Here is a tiny trained network, its code and every weight. The questions are about switching its units off for an input and a class, where a switched-off unit gives its printed mean instead of its output.

import numpy as np


def w(rows, s, z=0):
    codes = np.array(rows[::2]) - 128.0
    scale = np.full(codes.shape[1], s)
    scale[-1] = z or s
    return codes * scale


def f(y):
    return np.maximum(y, 0)


def log_softmax(a):
    a = a - a.max(-1, keepdims=True)
    return a - np.log(np.exp(a).sum(-1, keepdims=True))


def net(x, mask):
    res = np.array(x, float).reshape(1, 7) / 4 @ E
    y = f(res @ A[0][:, :-1].T + A[0][:, -1])
    res = res + np.where(mask, y, B[0][:, -1]) @ B[0][:, :-1]
    return log_softmax(res[-1] @ U[:, :-1].T + U[:, -1])


A, B = {}, {}
E = w([
[51,201,78,145,131,87,218,236,92,140,101],'x0',
[128,111,126,117,133,124,114,144,117,126,125],'x1',
[119,136,140,124,135,131,126,117,106,125,117],'x2',
[151,141,3,118,85,79,102,73,77,22,148],'x3',
[123,119,119,128,123,133,132,132,150,124,135],'x4',
[140,129,126,121,126,124,129,132,127,134,134],'x5',
[94,191,148,40,125,53,74,126,212,104,64],'x6',
],0.015)
A[0] = w([
[120,176,167,114,100,88,85,120,143,140,104,131],'neuron 1',
[87,173,45,150,133,111,164,166,76,98,139,111],'neuron 2',
[137,97,110,137,121,94,135,149,128,133,124,95],'neuron 3',
[139,93,168,150,115,128,111,114,129,150,77,106],'neuron 4',
[115,143,160,106,136,141,101,118,184,151,98,111],'neuron 5',
[158,108,170,135,139,142,38,63,147,127,184,216],'neuron 6',
[135,115,248,131,150,170,153,186,170,210,94,253],'neuron 7',
[79,186,161,109,143,124,198,214,117,148,137,121],'neuron 8',
[162,73,112,188,145,193,186,138,67,121,162,226],'neuron 9',
[97,175,106,122,108,57,122,147,135,115,102,110],'neuron 10',
[123,151,140,126,134,130,111,144,135,132,115,91],'neuron 11',
[136,136,129,140,156,112,117,136,129,119,146,105],'neuron 12',
[139,104,201,109,154,160,119,129,170,160,124,156],'neuron 13',
[105,182,141,72,160,76,86,125,193,109,108,140],'neuron 14',
[116,135,128,152,134,135,150,159,108,132,112,93],'neuron 15',
[143,110,156,154,140,204,113,114,118,185,152,146],'neuron 16',
[77,127,117,142,123,136,151,188,133,152,122,108],'neuron 17',
[123,124,157,141,109,121,108,137,119,133,88,109],'neuron 18',
[189,87,121,135,133,134,56,34,146,92,140,165],'neuron 19',
[109,161,127,135,155,132,164,202,135,169,125,121],'neuron 20',
[144,145,123,131,141,125,82,79,169,141,101,100],'neuron 21',
],0.013)
B[0] = w([
[100,87,139,104,180,77,110,121,163,94,117,179],'neuron 1',
[162,202,47,86,145,145,170,134,110,169,116,202],'neuron 2',
[128,143,115,135,139,114,114,105,121,158,129,133],'neuron 3',
[132,131,147,136,151,135,119,122,155,111,168,149],'neuron 4',
[135,74,140,103,171,124,99,157,183,96,134,171],'neuron 5',
[166,58,175,83,136,182,105,92,118,88,192,219],'neuron 6',
[40,50,247,149,161,139,164,210,161,170,180,255],'neuron 7',
[94,128,112,193,128,65,163,165,135,142,68,218],'neuron 8',
[116,154,101,173,88,185,183,84,11,212,174,223],'neuron 9',
[170,165,78,143,169,143,86,142,178,116,78,189],'neuron 10',
[119,126,120,128,145,119,124,139,174,130,141,140],'neuron 11',
[128,126,132,128,138,133,148,104,147,155,103,128],'neuron 12',
[127,89,190,115,157,138,120,172,162,113,189,186],'neuron 13',
[147,142,115,87,138,100,55,142,222,115,95,216],'neuron 14',
[118,144,112,93,116,107,144,169,124,163,117,153],'neuron 15',
[100,138,172,180,130,190,153,97,96,132,165,178],'neuron 16',
[121,104,88,165,127,99,149,168,97,113,117,177],'neuron 17',
[136,93,123,136,135,127,123,154,143,118,122,140],'neuron 18',
[138,66,152,116,54,130,81,70,75,99,115,227],'neuron 19',
[121,128,114,181,120,35,151,175,115,121,131,193],'neuron 20',
[126,133,154,73,102,141,130,106,145,118,111,161],'neuron 21',
],0.011,0.031)
U = w([
[112,90,206,170,122,242,163,114,106,162,223,173],'0',
[73,140,131,214,103,115,234,189,79,199,144,155],'1',
[116,77,206,57,171,150,95,152,199,100,178,2],'2',
[85,127,123,163,184,45,134,215,195,131,86,40],'3',
[190,118,87,140,47,187,120,8,48,129,169,235],'4',
[175,240,18,131,102,144,209,116,67,175,138,214],'5',
[198,122,110,41,71,114,57,46,154,46,80,114],'6',
[176,255,34,100,144,104,95,148,169,103,48,69],'7',
],0.0084,0.002)

Each question gives the input, the list of numbers given to net, and the class t.
The units are the neurons (one row each of A and B). Each row of codes is followed by its name. A weight is (code - 128) times the scale printed after its matrix; where a second scale follows, it is the last column's (A, B and U).
mask holds one flag per neuron, in row order. A switched-off neuron (its flag False) gives its mean, the last column of its row in B, instead of its output. The means were averaged over made-up inputs and are rounded, as every weight is.
A unit's drop is (log p(t) with every unit on - log p(t) with that unit switched off) / (log p(t) with every unit on - log p(t) with every unit switched off).
unit that matters most: the unit with the biggest drop
k most important neurons: the k neurons with the biggest drops, biggest first
drop when u is switched off: that unit's drop, to one decimal
input [6,-8,-8,-2,-3,7,2], class 3: unit that matters most => neuron 9
input [1,6,3,-3,-7,-2,-7], class 1: 2 most important neurons => [neuron 6; neuron 19]
input [1,6,-1,0,8,3,4], class 3: 3 most important neurons => [neuron 6; neuron 19; neuron 2]
input [-7,-6,-7,2,4,-1,3], class 6: 2 most important neurons => [neuron 7; neuron 19]
input [1,-2,-7,-6,2,-6,3], class 3: 2 most important neurons => [neuron 6; neuron 8]
input [-3,-2,-5,1,-6,-3,1], class 6: 2 most important neurons => [neuron 7; neuron 9]
input [1,7,-6,-8,-4,-7,-1], class 1: 2 most important neurons => [neuron 6; neuron 8]
input [6,-1,7,2,5,5,0], class 5: 3 most important neurons => [neuron 7; neuron 14; neuron 2]
input [6,3,2,1,8,-5,-3], class 5: 2 most important neurons => [neuron 7; neuron 2]
input [5,6,-6,1,-3,-5,8], class 7: 2 most important neurons => [neuron 7; neuron 10]
input [0,2,0,3,-1,4,1], class 6: 2 most important neurons => [neuron 7; neuron 9]
input [4,-3,-1,-3,4,-2,1], class 3: drop when neuron 9 is switched off => 2.2
input [5,-2,7,-3,2,7,2], class 3: drop when neuron 9 is switched off => 0.1
input [1,-8,8,-5,1,-1,-2], class 1: drop when neuron 6 is switched off => 0.9
input [3,-7,3,-1,-4,7,2], class 3: unit that matters most => neuron 9
